Below is a small trained network, with its code and all its weights. Each question gives an input and a class and asks what happens when units are switched off, that is, made to give their printed mean instead of their output.

import numpy as np


def w(rows, s, z=0):
    codes = np.array(rows[::2]) - 128.0
    scale = np.full(codes.shape[1], s)
    scale[-1] = z or s
    return codes * scale


def f(y):
    return np.maximum(y, 0)


def log_softmax(a):
    a = a - a.max(-1, keepdims=True)
    return a - np.log(np.exp(a).sum(-1, keepdims=True))


def net(x, mask):
    res = np.array(x, float).reshape(1, 3) / 4 @ E
    y = f(res @ A[0][:, :-1].T + A[0][:, -1])
    res = res + np.where(mask, y, B[0][:, -1]) @ B[0][:, :-1]
    return log_softmax(res[-1] @ U[:, :-1].T + U[:, -1])


A, B = {}, {}
E = w([
[66,57,157,33,122,65],'x0',
[246,128,219,75,194,145],'x1',
[199,184,97,63,41,89],'x2',
],0.013)
A[0] = w([
[105,71,133,56,98,69,93],'n0',
[95,126,103,171,72,106,97],'n1',
[92,84,59,157,63,138,103],'n2',
[119,86,112,54,144,100,66],'n3',
[193,244,144,242,90,195,68],'n4',
[143,244,120,77,78,55,163],'n5',
[225,164,75,120,63,72,163],'n6',
[46,122,104,158,92,135,111],'n7',
[110,45,152,178,187,131,182],'n8',
[195,92,180,123,151,143,111],'n9',
[137,197,77,36,66,133,161],'n10',
[153,137,230,127,124,143,121],'n11',
[53,189,127,157,60,119,122],'n12',
[195,109,149,94,204,141,91],'n13',
[46,87,192,45,125,43,103],'n14',
[184,162,108,62,117,105,159],'n15',
[192,122,174,96,125,178,93],'n16',
[160,158,91,192,149,160,4],'n17',
[105,69,142,183,181,177,146],'n18',
[124,93,131,78,140,105,52],'n19',
[110,65,103,128,185,175,171],'n20',
[102,98,153,183,164,212,140],'n21',
],0.012,0.0033)
B[0] = w([
[197,117,192,182,112,230,197],'n0',
[61,224,176,68,144,112,172],'n1',
[30,233,168,52,131,90,187],'n2',
[160,116,178,140,91,203,177],'n3',
[231,102,193,187,20,254,255],'n4',
[163,51,37,166,211,95,204],'n5',
[185,70,63,204,196,99,212],'n6',
[75,186,139,38,109,82,192],'n7',
[143,41,24,142,200,46,207],'n8',
[109,209,138,58,93,97,201],'n9',
[119,47,40,140,213,40,198],'n10',
[56,233,172,106,110,26,190],'n11',
[120,177,198,47,125,63,184],'n12',
[23,225,215,58,130,35,210],'n13',
[228,110,210,239,56,228,226],'n14',
[153,125,109,128,194,52,196],'n15',
[43,166,148,71,104,103,199],'n16',
[167,123,178,164,76,177,187],'n17',
[141,60,106,135,179,95,207],'n18',
[137,140,194,133,59,233,165],'n19',
[132,62,32,112,170,100,184],'n20',
[167,65,52,175,150,94,207],'n21',
],0.0066,0.019)
U = w([
[117,11,50,175,213,70,255],'0',
[71,240,133,81,97,73,91],'1',
[148,95,141,206,39,250,50],'2',
],0.012,0.0014)

Each question gives the input, the list of numbers given to net, and the class t.
The units are the neurons (one row each of A and B). Each row of codes is followed by its name. A weight is (code - 128) times the scale printed after its matrix; where a second scale follows, it is the last column's (A, B and U).
mask holds one flag per neuron, in row order. A switched-off neuron (its flag False) gives its mean, the last column of its row in B, instead of its output. The means were averaged over made-up inputs and are rounded, as every weight is.
A unit's drop is (log p(t) with every unit on - log p(t) with that unit switched off) / (log p(t) with every unit on - log p(t) with every unit switched off).
The circuit of an input: a set's keep is (log p(t) with only the set's units on - log p(t) with every unit switched off) / (log p(t) with every unit on - log p(t) with every unit switched off). Starting from the 12 units with the biggest drops (on a tie, the unit counted first), units are removed one at a time, each time the one whose removal leaves the highest keep (on an exact tie, the one counted first), for as long as the keep stays at least 0.8.
circuit, biggest first: the units of the circuit, biggest drop first
top k neurons: the k neurons with the biggest drops, biggest first
drop when u is switched off: that unit's drop, to one decimal
input [6,-3,-5], class 2: circuit, biggest first => [n14]
input [-8,8,4], class 1: top 2 neurons => [n13; n11]
input [-5,-5,3], class 1: top 4 neurons => [n14; n2; n12; n1]
input [7,6,-4], class 2: top 2 neurons => [n14; n0]
input [4,-4,1], class 1: top 3 neurons => [n4; n2; n7]
input [2,-2,1], class 1: top 2 neurons => [n4; n8]
input [4,6,7], class 0: top 3 neurons => [n5; n6; n10]
input [8,-7,-1], class 2: top 3 neurons => [n14; n0; n13]
input [2,3,0], class 1: drop when n4 is switched off => 0.6
input [-5,-3,6], class 0: drop when n10 is switched off => 0.3
input [0,-3,4], class 0: drop when n2 is switched off => 0.0
